Each row is followed by its class.
[  4 -29  14  24  16 -38  -8  -1   4  25 -13  29  22 -33 -29 -15 -21   3
 -11  -2  39  18 -13 -12 -13  11  10   5  -2 -45  -3  50] : K_769
[-13  -8 -24  51  76 -23  27 -24 -16  11 -30  34  52  14  18   1 -79 -31
 -32 -25 -48  26 -69  13  11  12  26  35 -23 -20   0  49] : K_952
[  0 -11  -3  15   7  -3  13  -1   8 -23  -3  16  -5   9 -19  -2  -4 -18
  26   8   1   5  -9  14   8  -7  -3  21 -20 -20   6  -7] : K_567
[  2  -2  -3  21   5  24  -9  -6  -3  -4   6 -17  17  14  -9 -31  -5  -2
  -9 -25 -18  -2 -34 -10   8  15  11   6 -12   3  11  18] : K_567
[ -3  -8  13 -20  -6  23  13  23 -36  39  -5 -10  13   0  -9  -3  10  25
 -16  13  52   4  22 -15  21  17 -11 -10  34 -23  -2  16] : K_844
[ 16 -11   0   5  -3 -40   4  18  -9 -48  21  27 -13   1  27   3 -21 -31
  45   8 -33 -22  62  21   1  -7 -13   0 -16 -34 -22 -33] : K_474
[  4  -4  10  31  21  -6  -4  -3  -3  27 -13  -6  24 -23   3  -4 -16 -11
 -20  -3  19 -16 -15 -14  -8  11  17  -1 -16  -3  -5  15] : K_474
[ -7  22 -14   5   1 -60  -5 -19 -21  34  -7  -1  38 -32  -7  19  21 -18
  40  14   9  11 -14  11 -10 -25 -27 -25 -33 -16  -9   1] : K_844
[ 60 -10 -28  -5  28 -23   0   8  39  54 -18 -10   2  16  13   4 -28  -4
  21   8  -9   5  12  19  16 -36  32  -1  -5  32   9 -16] : K_373
[ 45 -25  16  -5  51 -37  37  47  37 107 -40  -2  -4  42 -43  -7 -35  -1
  20  -9  90  32 -11  13  11 -16  28 -20  39  14 -11  10] : K_373
[-17  -9  13  18 -14 -14  22   7 -30  11  -5   9  11  -4 -24 -42  19 -18
   9  20  27 -12  27  -3  12   9 -12  -5 -41 -45  10 -13] : K_474
[ 16  -1   7  15  18 -12 -19 -19  22   0 -11  20   1 -16  32  -4 -20 -30
 -12 -22 -33  -5  -5 -14 -23 -12  15   6  -9  21   2  20] : K_952
[ -3 -14 -13   2  17  17   2 -10 -11  -9  -3  28  -7 -26  22  13 -12 -21
 -20   9  -3 -26  11 -26 -10  -4  16  21  -9  19   1  -9] : K_952
[-12  31   0  17 -16   8 -29 -19   8  -9 -20 -13  -3 -16   8  41  21  -3
  -8  -1 -27   1  11 -14  -8   5 -34 -22  10  22   4   9] : K_420
[ 16  26   9   6  31 -32 -12 -23 -29  10  -5  -5   7 -15   2  19 -11 -13
  22 -27   6 -56 -15  20 -34  -5 -13 -12  -9  38 -14   0] : K_373
[ -72  101   33  -29  -70   26   17  -65  -72 -114   -4  -16   11  -44
  -12   50   45   37   20  -42  -22    8   37   16    9   47  -54    3
    6  -82  -44  -25] : K_858
[  5   2   7  -9   0   1   0  -7  25 -13 -10   5   6  16  24  -6  -9 -12
   0  19 -33   9  31  13  -1  -6   4   1 -13  -6  -5   0] : K_858
[-51 -10   2  23  -9 -17  12  -7  -1 -18  -5  44  -9 -16 -45  -9   9 -15
  -6  21  24  24   1   2   3  10 -16  23 -34 -35   9  10] : K_858
[  9   1  10  21  16  -7   4 -11  18  13 -19  13   2   2  10 -18  -8 -14
 -16 -29  -7   4  -8  -4   1  -2   6  22   0  -2  18  21] : K_952
[-51   8 -13  18  -3   7   1   4  11 -28  -4   7  -5   1   2  24  11 -17
 -15  -7 -13  27  -9   0   7   2   3  22  13 -14   0   4] : K_554
[-28  25  20   9  -1  10  -8 -36  18  -7  -4 -11  -9  -3   2 -10   6   6
 -19 -37 -22  11  -7 -14   9  13   9  22  -4  19   1  19] : K_858
[ -9   1 -11 -11  25 -27  19 -29 -12  12  -1  10   0   7   1   1  -7  -2
  -3   4  23  -1  -2  21  -6 -11 -44  20 -29 -11 -12   0] : K_420
[ 44  -8  18  -7 -67  10  -7  10  41 -17  27   4 -89  34   3 -67  21  20
   7  -8 -17  54 114 -34  20 -11 -24 -24  30  14  -2 -13] : K_373
[-15   7  26 -14   5   9  -6  -3 -16  -8  17  -8  -5   2   5 -14   0   8
 -26 -33  -6  -1 -25   0   7  13  -3  17  13 -21   7  13] : K_474
[ -1   3   0  -4   9  15   7  -2 -29  -2  -6  -6  -7  17  -4  -3 -13   8
  -3   0 -10 -11 -16   0   0   0   1  -4   9  17   8  -1] : K_554
[-34   0  33  45  14 -22 -21   6 -38   1 -30  -3  14 -23 -41  25   7 -21
  14   4  18  16 -32 -16   1  19 -35 -40  15 -16  24  75] : K_844
[ -3 -15  -9 -20 -26 -18 -11   2 -52 -14   2   7 -38  13 -57 -11  10   2
  38 -25 -25 -29 -12  21  21 -29 -43   0   7 -27  14   2] : K_373
[ 64  -1  36  -5  23  13  26   5  63  89 -52 -28  42  24  29 -15 -10   2
  -9 -28  80  40  66 -44  -8  15  36 -29  25 -12 -43  36] : K_420
[  5 -11 -36  20  -4   4  32  20  17  37  36  12  27  59   4 -57  -2  28
  -7  16 -26 -16  -5  26  16   4  29  17 -25   3  -2 -49] : K_474
[  9 -13 -29  -2   6 -30 -27  -2   1  18   7  12  27 -19  35  -6 -22 -15
  -3   1 -26  -1  12   9 -10  -6  18 -15 -14  -1 -13  12] : K_554
[  4   8   0  13  39  29  -5 -22  -6 -28  -5  10  13   2  11  22 -26  -6
 -21  -5 -18  13 -48 -21 -30  11   8   0 -10   7   6  20] : K_577
[ 15  -4  -1   2  38 -26  -9  -9   6   7  -2   8  21 -26  14  -1 -17 -11
 -15 -10   4 -10 -19  13 -18   4  12  25  -1 -18  -5  16] : K_769
[ 38 -60   4   8  11  -8   3  43  18  71   0  35  47   9   2 -67 -30  26
 -42   6  81 -23  16  17 -12  23  26  23   9 -43  11  28] : K_693
[ 34  -5   8   2  20  -6 -23  -6   5  -4   0   4  -6 -20  16   6 -14 -15
   0 -15 -37  -6  -5 -32 -16  -5  29  -4  21  19  -1  11] : K_769
[-11 -10 -13  -1  16  -1 -11 -20   3  -1  -2   1   3 -33  13  22   8 -15
 -16   9  14  -6 -18  -7 -18 -12  23  15 -11   7  -5   9] : K_554
[  9  18  24 -29  -5   5   2 -42  21   4   8  -4 -20  10  15 -42  16   5
   7 -45 -14  20  12  -7  10  -3  11  12 -11   5   5  -5] : K_577
[-33  19 -11  38  20 -28   8  -1 -44   9  -4   4  53 -27  -5   1 -23 -15
 -22 -11  23 -17   3  -3 -11  38 -17  -6 -28 -21 -26   8] : K_858
[ 12  -5   6  -4   3  -5 -20   0  31   7   1   2   3   6  27 -20  -8 -32
  16   4 -34  26  20 -10  12  -9  14 -13 -14  16  14   6] : K_567
[ 29  11 -29  -2  29  53  -3 -24  38  50 -25 -11 -11  11  10 -53 -35   6
 -31 -23  20  28  -6 -18   3   7   9  37 -18  38 -29  14] : K_844
[-21  12 -36  24 -48  20  -4  29 -25 -29  60 -16 -45 -10 -51 -51  41  24
 -29 -30   2 -26 -20   4  22  25 -20  29  -2  -5  11 -68] : K_474
[ -2   8  -1 -18   6 -29 -11   3  15 -43  16   7  -6  18  39  21 -17  -9
  31  14 -46   9  31  39  -5  -8 -25 -22   1  -5  -9 -16] : K_577
[ -40    1    9   11  -25  -26   38    7  -98  -79    0   36  -16   -4
  -38  -13   43  -29   13   53   17  -10   35   38    3   12 -109  -12
  -21  -92   42  -14] : K_952
[-39   1  17 -20   7  29   1  -7 -14 -15  -2   5 -18  -7 -12  13   7   5
 -10   6  28  10 -11  -8   4  17 -14   8  13 -18  -6  14] : K_474
[-11  15  21 -14  22  14 -11 -27  34   8 -35 -20  12   0  21 -11 -15  -9
 -23  -9 -28  31 -17   1   4  -6  15  21   1  -8   2  34] : K_769
[ 12 -15 -10 -25  15   6 -17 -16 -10 -37   3  19 -25 -24   5  29   1 -18
  23  33  -9 -16  -7  24 -18 -12  -5   1   1   4 -25   4] : K_844
[-17 -10   7  80 -11  32  -3  -6  15 -33 -20  20   3  23  15 -41   0 -39
 -86 -26 -60  16  15 -33   2  15 -29  53 -21 -37  28  43] : K_420
[-33  31  10  20  -9   2 -39 -32  22 -15  11 -27 -12 -27   0   0  29  -8
  -1 -37 -18 -13 -33 -20 -13  -5  -8  13 -24  26   9   8] : K_474
[ 15  -4  10  -8 -12  35  10  -3  22 -25  20  15  25  15  23  -7 -18  39
 -30 -11 -37  19 -36  -4   3  -4  62  52   6 -26  36 -12] : K_693
[  5 -10  -4  -2 -17  -3  -7  11   6 -29  11  20  -3  -6  18 -29 -24   3
   2  18  -2  -9  36  21  -5   6  -4  16 -15 -14   4 -25] : K_693
[ 31  16  10 -19  10  21 -12 -20  14  -9   0  -5 -28  17  24  -3   2   9
  29 -13 -18  18  22  -9   6  -4 -15   2  20  25   6  18] : K_844
[ 16  -4 -21  -2 -10 -32  13  22  28  20 -13   5   7  18 -12 -22 -28  10
  43  10  11   9  63  33  28   1  -6  -3 -20 -23 -16 -22] : K_858
[  4  -4  16  -5  12  -5  -8  -1  12 -17   2  21 -11   5  -3  -3 -37  -3
  11   7 -10  37 -15   4   8  -3  -7   5 -12  -4  23  16] : K_567
[-29 -38  13 -27  -6  50 -12 -24  14   3  14  16 -10  -9  -5 -15  17   4
 -47 -11   5  26 -14 -54   7   9  39  22  -6  -7  11  45] : K_420
[ 55 -11 -20  11   6 -25 -11  43  36  34  -7 -29   5  13 -16   0   0  11
  14  10 -10 -15 -15  22   1 -25  14  -9  29   7  14 -25] : K_769
[-28  36  14   5 -11  37 -13  36 -49 -43   4 -11  20   8  27  47 -12  10
  11  43 -51 -17  30  -7  13  25 -24 -34  16  21  39 -13] : K_844
[ 15 -16 -10  -5  28 -30 -17  -8 -11  22  22   2  32 -28  13  24  -6  -7
   0 -23   2 -18 -23 -10 -13  -9  45  -5  -1   5  -5  21] : K_373
[-35  25  26   8 -23 -22  14 -22 -24 -24 -42  27 -30  -2 -23 -15   3 -30
  31   4 -28  32  27  11  23  -2 -50 -18 -11 -23  19   4] : K_952
[ -4   4  10 -10   2   6  -2  -5   2  -3   0  -9 -13 -15  -6   6 -14   0
 -13 -21  11  40  -8 -35   3   0   8  -8   2  -7  -5   2] : K_577
[ 66  -7 -22  72  12 -49   4  35   2  40  21 -18  34  37  -2  41  28  17
  43 -34 -43 -76  -8  -2  10  -7  24 -21  42  43  37 -26] : K_420
[-17   3  12  21   3  22   1  -9  24 -16 -10   7  -4  22   8  -7 -14   5
 -22  -9 -27  30 -29 -10   3   4  15  26  20   8  17  12] : K_693
[-36   2   0  10  -2  -1   6 -23   4 -19   6  17 -21  -7 -26 -11  28 -13
   3   1  20   5 -13  -4 -10  -3 -19  17 -32  -7  10 -11] : K_577
[ 39 -30  43  21   8  -1  30 -12  42   4  11  16  23  70  34 -24  -8  42
  24  17 -25   5   9 -10   0 -20  51  18   6   6  49  17] : K_693
[  1  -9  -3   7 -14   6  -5 -15   1 -37   7  21 -24  29   1 -34 -18   1
  -1   7 -55  37 -17  -2   0 -12 -14   7   0  -7  14   4] : K_693
[-33 -13  -2   3   3   7  11   1  21 -13  15  30 -21 -13  -7 -15  13 -37
   8  24  33  25  23 -25   8  -1   8  29 -40   4  15 -22] : K_567
[  95  -54   20   29   10  -90  -57   70  -60   -1   -7  -44   60  -81
   24   44  -82  -28    3   42  -23 -104   24    3  -48  -25   20  -89
    0  -23  -30    8] : K_769
[  5 -25  25 -12  -5 -36  28   3  -4   2  -7  25 -15  29  -5 -17  -3  -7
  61  16  19 -22  82  20  20 -23 -10   4 -20 -21   9  -5] : K_373
[ 37  -6  -4 -28 -14   3 -21   5  -5  47  16  -1  28 -31  31  -6   5  10
  20  -3  12 -19  52 -33  -3   3  38 -29   7  15 -26  -3] : K_844
[-35 -24  55 -28   1 -71   4  -2  32   9 -20  37 -27  -9 -16  49  18 -33
  48  56   9  36  -7  20   1 -61  -3 -19 -12 -14  39   2] : K_577
[ -6  -6   2   9   5  -4 -12  -7  -1  18 -17  -6  -6  -7  -1   1  -1 -14
 -19 -10 -17  19 -23 -16   5 -11  19  -7  15  10   7  22] : K_554
[ 24 -32  -9  26   9 -31  17  10 -14  58 -21  -2  29  -5 -23 -48   1 -22
  -4  36  53 -23  34  16  -2  -1   8 -28 -41 -15  -8   3] : K_373
[ 18 -13 -22  19   0  11  -4  20 -24 -64  33  28 -45  25  -5  -8 -10 -24
  27  -9 -43 -62  14  25  -8  12 -25  13  15  26 -24 -44] : K_567
[-18 -41  16 -42 -16  10  14  14  -3 -21 -21  50 -21   0   0 -10 -18 -22
  -1  43  26 -15  31  17  -8 -32 -11  48 -14 -51  -2 -25] : K_693
